Each row is followed by its class.
-6 15 -16 28 -7 5 16 2 -2 6 -13 16 8 -5 4 1 -3 -17 -23 -14 -31 4 10 7
 -14 -5 -26 16 -16 -3 19 9 -25 12 0 -35
M
-10 21 -40 -4 -10 -5 2 -10 3 21 -22 18 -3 -1 25 10 -24 -16 13 -31 -12 -4
 -8 5 -20 -5 -11 -27 -26 -4 -2 -18 24 -13 -4 -5
F
-9 23 -22 44 -15 9 14 -25 11 -10 -21 33 -10 1 19 3 4 -13 7 -13 2 -20 -11
 -15 -4 6 -45 2 -18 -23 -3 -34 -39 -5 -21 5
A
-42 13 -26 -25 16 12 -36 32 38 16 -63 8 8 4 -11 35 -59 12 15 -16 3 -11
 -60 33 -20 -32 20 25 37 7 7 -16 45 -26 -8 -2
Y
-10 5 -4 -8 20 32 -5 -10 19 11 -50 22 2 -31 39 -14 -50 -15 32 -8 48 1
 -14 -26 -7 3 -21 -3 -35 -9 -54 -31 7 -31 -40 -16
P
17 13 -43 16 9 27 -12 -13 35 -14 -50 -18 -36 10 42 -11 41 -20 -16 -5 -2
 -7 15 12 57 11 -10 15 21 12 -2 -34 19 -20 -97 -84
H
-16 23 -55 15 -23 -24 13 -11 5 26 -4 28 23 -16 -3 17 -7 -10 8 -12 -53 10
 11 -2 -6 2 -30 -1 -2 21 19 -18 -6 12 -24 15
V
-10 -23 -5 11 16 21 -28 -3 -14 9 -28 24 -21 -14 16 25 -6 -19 42 9 -6 55
 -27 27 -42 15 17 23 1 11 55 9 18 4 -9 -50
M
12 -3 -37 35 -19 -7 9 -12 10 21 3 -3 19 -8 -10 17 -8 14 -10 -7 -11 5 -30
 5 23 4 18 -15 24 22 10 -13 -15 -13 12 11
V
26 -10 -24 25 -7 7 -12 1 18 -8 -9 -9 -2 15 -8 -9 23 31 0 -5 -9 -8 -10 6
 -2 -20 18 4 30 -16 17 8 -37 -31 12 40
A
-19 -18 24 9 62 17 -46 -11 -20 -1 -17 19 -46 -13 26 -10 -1 -42 9 0 7 2
 -10 -15 15 13 1 6 10 2 -21 -84 -11 -40 -22 0
L
14 -8 -22 14 -22 -5 -24 -10 10 10 -15 -15 25 -2 3 19 14 3 6 -17 -6 4 -17
 44 0 -5 23 -20 -2 -4 47 -23 6 -1 -2 -15
F
-13 16 -54 16 -11 -4 11 -10 0 20 -4 35 15 -34 0 19 -17 -4 -2 -19 -43 9 6
 -10 -5 0 -34 3 -44 23 -5 -37 -12 16 -2 -29
V
-10 27 -36 37 -14 0 17 -6 16 15 -15 6 20 -5 -2 9 -3 -27 -12 -18 -31 -24
 -1 -4 -6 -10 -28 -8 -11 7 1 -20 -13 27 -24 11
L
23 0 4 27 5 11 -21 10 0 4 -11 -6 -29 -13 2 24 8 24 -12 -6 14 4 -28 -8
 -14 4 7 -5 6 0 26 -23 -18 3 0 15
L
-18 24 -37 29 -10 15 16 4 -10 18 -11 13 -8 -9 17 16 -35 -1 6 -20 -30 -10
 -20 5 -10 -9 -24 -5 11 -8 10 3 -10 -6 19 16
Y
-35 -3 38 -37 26 -2 -47 16 -15 -6 13 61 -40 -31 -18 40 -36 17 -25 17 -21
 14 2 18 -14 20 2 50 11 6 49 4 -16 17 10 -91
Y
17 4 -42 12 -4 1 -12 -16 6 0 -19 3 -24 15 6 21 6 -6 -6 -8 4 6 -22 21 7
 -6 7 -21 18 -5 19 10 7 0 0 -11
F
-7 8 -18 21 -5 21 18 1 -12 3 -14 2 -10 -8 9 17 -11 -5 3 -2 -14 -10 -6 4
 -13 10 -25 30 -3 -1 -18 10 2 6 -6 -1
C
36 -19 -19 34 -12 -2 -7 1 -1 -5 -6 -22 6 10 6 -8 28 10 -18 -27 -6 13 -24
 17 0 -3 9 -18 -14 11 27 -2 -31 -17 19 -17
M
-3 -19 -6 10 10 3 1 -11 17 -13 -7 -21 7 25 7 -30 36 -25 13 0 9 9 -24 1 9
 -1 18 0 28 -6 -4 7 -17 -22 9 4
M
2 -7 -1 11 9 47 -51 13 -12 -16 -43 12 -55 -11 0 0 17 25 -3 -55 -44 -24
 14 -16 21 9 -64 58 11 -20 -1 -20 -35 -47 -55 -15
A
-23 32 -34 27 -16 9 17 2 9 8 -6 17 2 -2 24 2 -3 -4 17 -31 -20 -2 -17 -22
 -13 10 -30 -2 1 6 0 -11 -17 -14 0 2
H
-24 25 -27 -17 -15 4 26 1 6 12 -11 -1 19 5 7 13 -7 -14 10 -12 -21 -36
 -14 6 0 -6 -4 11 -4 -9 -7 -4 5 3 -10 -3
C
16 4 17 21 -10 1 -5 24 -12 -13 -2 -33 -9 -11 -4 30 2 -11 -31 18 16 46 36
 3 0 61 -6 -16 48 66 -13 25 -38 6 -38 -57
V
-84 0 16 24 0 30 -9 -16 -7 -11 -33 -45 13 -4 7 -8 -23 -73 14 -49 15 -2
 -23 18 18 31 18 3 23 39 -39 -43 -7 15 1 20
M
13 -9 -19 31 -21 7 -13 -13 3 4 -5 -9 -1 -4 11 8 17 16 -5 -24 -7 2 -17 0
 7 11 -13 -7 8 -19 23 -3 -26 -18 9 -32
F
7 -8 -16 23 -17 22 -9 -11 1 -5 2 -31 -17 -1 -2 19 16 17 -12 -39 5 -11
 -24 25 3 1 36 5 -3 12 -8 -12 0 14 15 14
C
-13 19 -25 24 -6 4 5 -24 17 12 -14 14 11 2 15 15 -16 -16 -3 -16 -7 -11
 -15 5 -9 -13 -10 0 -18 0 -10 -1 7 19 -10 -41
P
-31 38 -31 -7 -20 12 7 2 24 14 -7 6 4 7 19 -1 12 -11 16 -25 -54 -19 7 -2
 12 -17 -26 -2 34 -14 9 8 1 -11 -29 1
Y
-23 -4 6 13 15 3 -36 -2 -4 -12 -23 -15 11 -21 18 -46 3 -34 -4 16 -35 10
 54 20 -5 8 -29 37 37 14 12 11 -56 7 -50 -47
P
-10 11 -30 7 -12 7 15 -4 12 2 -15 13 7 -7 8 14 -16 19 -11 -33 -16 -21 -6
 -9 16 3 -15 18 8 -11 -10 -13 4 -32 -26 14
C
-12 27 -42 30 4 -1 6 -9 12 3 -8 28 -1 -9 8 3 -6 -28 1 -13 -20 -9 -11 -2
 -38 -16 -30 -9 -21 13 1 -11 -2 20 -6 14
L
52 33 32 -4 -3 16 12 8 -7 -3 -19 59 34 -8 -6 18 -28 -10 -6 9 -19 -6 17
 39 37 -16 -16 -37 -49 11 0 -31 41 -12 -58 17
P
26 -18 20 20 0 39 -53 -20 -19 5 -24 26 -57 -21 20 -3 -9 -35 -12 -48 -21
 13 18 72 -4 48 9 4 2 37 23 -9 11 -37 -89 -41
F
-23 32 -37 14 -22 8 8 -13 16 23 6 16 -3 -11 15 22 -9 1 -1 -29 -21 -21
 -22 -2 -3 -18 -23 -8 -11 -10 1 2 -5 16 23 -5
Y
-5 34 -34 0 -12 2 0 3 0 22 -27 31 -5 -6 14 30 -20 -13 -3 -18 -32 -1 3 10
 -25 -1 -34 -9 -25 -2 11 -9 11 3 -18 -20
F
25 -4 -7 13 -4 -2 -6 3 14 -9 -1 2 10 0 -7 -6 8 18 -10 -12 30 -9 -17 20
 13 -15 19 -6 -13 0 15 -12 0 -10 13 -19
H
-4 15 -34 9 -27 6 10 16 -18 14 -29 -4 23 -3 16 24 -5 -1 31 -18 -37 -8
 -22 6 -3 6 -32 -8 -10 8 23 -19 -14 -9 -22 -4
C
-29 38 -23 -23 -4 -4 29 -5 21 19 -13 12 21 6 19 -26 2 -44 -3 -5 -28 -21
 13 -9 13 -19 -18 -3 -8 -6 -14 3 -3 -1 -14 3
M
-14 31 -40 -9 -14 -12 9 -16 -3 9 -20 20 6 -14 22 16 -28 -15 0 -24 -9 -11
 9 11 -6 -1 -18 -19 -22 -13 18 -22 22 1 -10 13
F
-2 -18 10 -5 5 11 -39 -4 9 16 21 73 8 -7 -7 -5 -13 13 22 -42 -7 1 -34 0
 14 -28 -3 -15 15 -2 5 21 -20 -85 0 -48
C
25 -13 11 17 23 53 4 9 13 8 -25 41 0 11 2 7 8 -1 -11 -7 -58 2 -32 7 50
 -16 -4 14 -41 2 -12 -52 27 -52 -14 -114
M
-32 32 -7 14 -21 1 -8 -6 11 2 -13 11 5 -8 15 -6 -6 -13 7 -36 -23 -25 23
 4 -21 -9 -33 4 -17 6 -9 -18 -1 -2 -15 20
A
-10 16 -40 16 -8 -7 2 -22 4 28 -22 27 10 -13 24 20 -25 -14 10 -8 -18 -3
 -7 7 -5 -5 -27 -5 -19 -15 7 -20 36 -7 -3 5
F
-36 24 -47 24 -13 -21 10 -4 14 11 -9 24 29 0 1 5 0 -15 1 -17 -28 -15 7
 -9 -6 -12 -50 27 -4 -8 12 1 -12 18 -5 -18
H
31 -9 -15 19 2 1 -1 -6 35 7 10 24 10 -5 -13 17 15 21 -8 -4 -1 -3 -41 -7
 -14 -3 20 -11 -19 6 3 -17 -2 -9 4 19
L
20 -15 -2 4 7 3 -3 11 9 0 -4 0 20 22 -18 -10 16 -2 -14 -27 -5 5 -8 14 9
 -20 33 -11 15 -11 11 10 -30 -38 10 7
M
70 -11 -18 20 -21 27 -32 15 13 -19 -30 -4 -13 -42 -32 -23 7 42 -38 -24
 13 7 64 -10 63 -33 -46 -12 6 2 14 46 -11 14 -71 -18
L
-16 36 -42 -10 -10 -8 25 5 30 13 -21 18 23 3 14 -7 -15 -15 10 -9 -10 -17
 -1 4 -5 -9 -7 -1 -9 9 -1 -8 22 -6 -26 5
H
16 -13 -13 1 -8 -8 -7 2 4 -5 -7 -6 6 19 -7 -17 20 -6 -10 -38 -3 3 -28 12
 3 -3 20 -23 -8 11 21 2 -43 -20 7 -13
M
21 -5 -14 22 -19 9 -1 -10 13 -2 12 -4 -13 4 10 -4 25 22 7 -17 -2 11 -14
 9 6 -2 32 -25 31 -24 40 -2 -43 -12 2 11
Y
-11 34 -50 6 -8 -9 23 -6 24 8 1 18 2 5 18 9 6 -10 -8 -7 -31 -8 2 -3 -15
 -10 -16 -12 -6 -7 -7 -13 -23 12 2 24
Y
-26 -33 36 21 -2 -1 -37 28 5 -14 -11 -11 17 -30 -34 -18 -22 59 -57 0 -39
 2 8 9 24 5 16 68 15 14 25 -58 -71 0 24 -79
C
-31 14 -13 7 -3 -7 8 -12 3 12 -13 17 3 -1 4 25 -15 -22 -11 -9 -10 -32
 -18 12 -11 5 -26 35 -26 4 -25 -17 18 17 -9 -17
C
76 -44 1 38 5 -5 -23 8 -24 2 -31 24 -58 34 -30 -13 0 25 -7 -37 5 -8 -31
 22 19 -16 -10 6 -57 6 -2 -17 38 -18 -18 -26
H
0 1 -39 22 -4 11 -20 -5 20 6 -10 -35 4 12 2 14 9 23 -11 -35 -9 3 -33 -5
 -1 -16 36 -14 20 10 -10 -7 -44 8 29 7
P
7 -2 -17 17 -11 1 -24 -2 14 -5 7 -12 1 0 -3 4 23 9 -3 -21 13 -1 -22 30
 -17 -23 15 -15 6 -9 24 0 -43 13 28 -1
Y
-13 17 -23 14 9 10 2 1 14 7 -25 9 10 -6 12 13 -26 12 -1 -14 -7 2 -8 -18
 -18 -11 -4 10 0 -16 -15 -18 -21 -2 2 15
P
40 -28 -32 20 -18 11 -6 12 -16 -8 -27 -25 5 1 -2 14 14 27 8 -41 -11 23
 -36 2 17 13 2 -19 -17 15 34 -6 -13 -19 6 9
M
1 33 -24 12 -14 7 30 3 14 10 -13 2 3 8 12 -6 2 -17 0 -4 -13 -19 18 13 -2
 -6 -11 11 -6 1 -5 12 31 11 -28 -8
H
25 -30 -20 -16 -13 45 -21 23 -6 16 -49 13 1 -27 -18 -10 -25 20 54 -24
 -47 43 -21 29 2 -9 25 2 -33 39 29 -1 44 -2 -19 48
M
12 -15 -2 18 -9 7 -7 7 9 -18 -1 -17 28 12 -22 5 34 1 -8 -26 0 14 -11 18
 3 -5 13 -1 19 -4 21 25 -32 -5 10 10
M
27 -35 9 -25 -4 26 2 37 -10 -26 -3 33 14 9 -47 -6 7 27 32 -21 -44 35 1
 -11 17 20 31 -15 7 10 7 -9 -67 -36 -29 -5
C
-28 31 -42 5 -30 5 15 -4 23 18 -6 10 21 -22 8 25 -13 5 1 -18 -37 -11 -11
 -2 3 -3 -22 -2 -20 4 4 -21 -6 33 6 5
Y
27 -11 -22 36 -19 -19 -7 -6 2 18 5 -13 -2 -6 -1 20 8 35 -14 -11 -1 10
 -31 -5 7 10 -2 -6 12 15 18 -10 -7 -22 13 -16
V
-12 22 -34 34 -21 2 9 -11 -12 -3 -19 10 13 -19 4 -1 -12 -7 8 -6 -30 -10
 39 5 0 -18 -35 5 -19 -11 12 -17 -13 32 -1 55
A
24 35 16 -16 1 51 -42 18 -21 61 -40 46 -41 -24 4 29 -24 -21 20 -18 -25 4
 7 25 -22 -30 -13 -10 -43 10 -6 6 -5 27 -53 -1
P
38 10 -28 29 -2 -2 -2 12 5 -9 1 11 -9 9 8 11 14 27 -12 -11 4 14 -14 13
 -9 -11 3 -13 1 10 24 4 -2 -18 13 -7
H
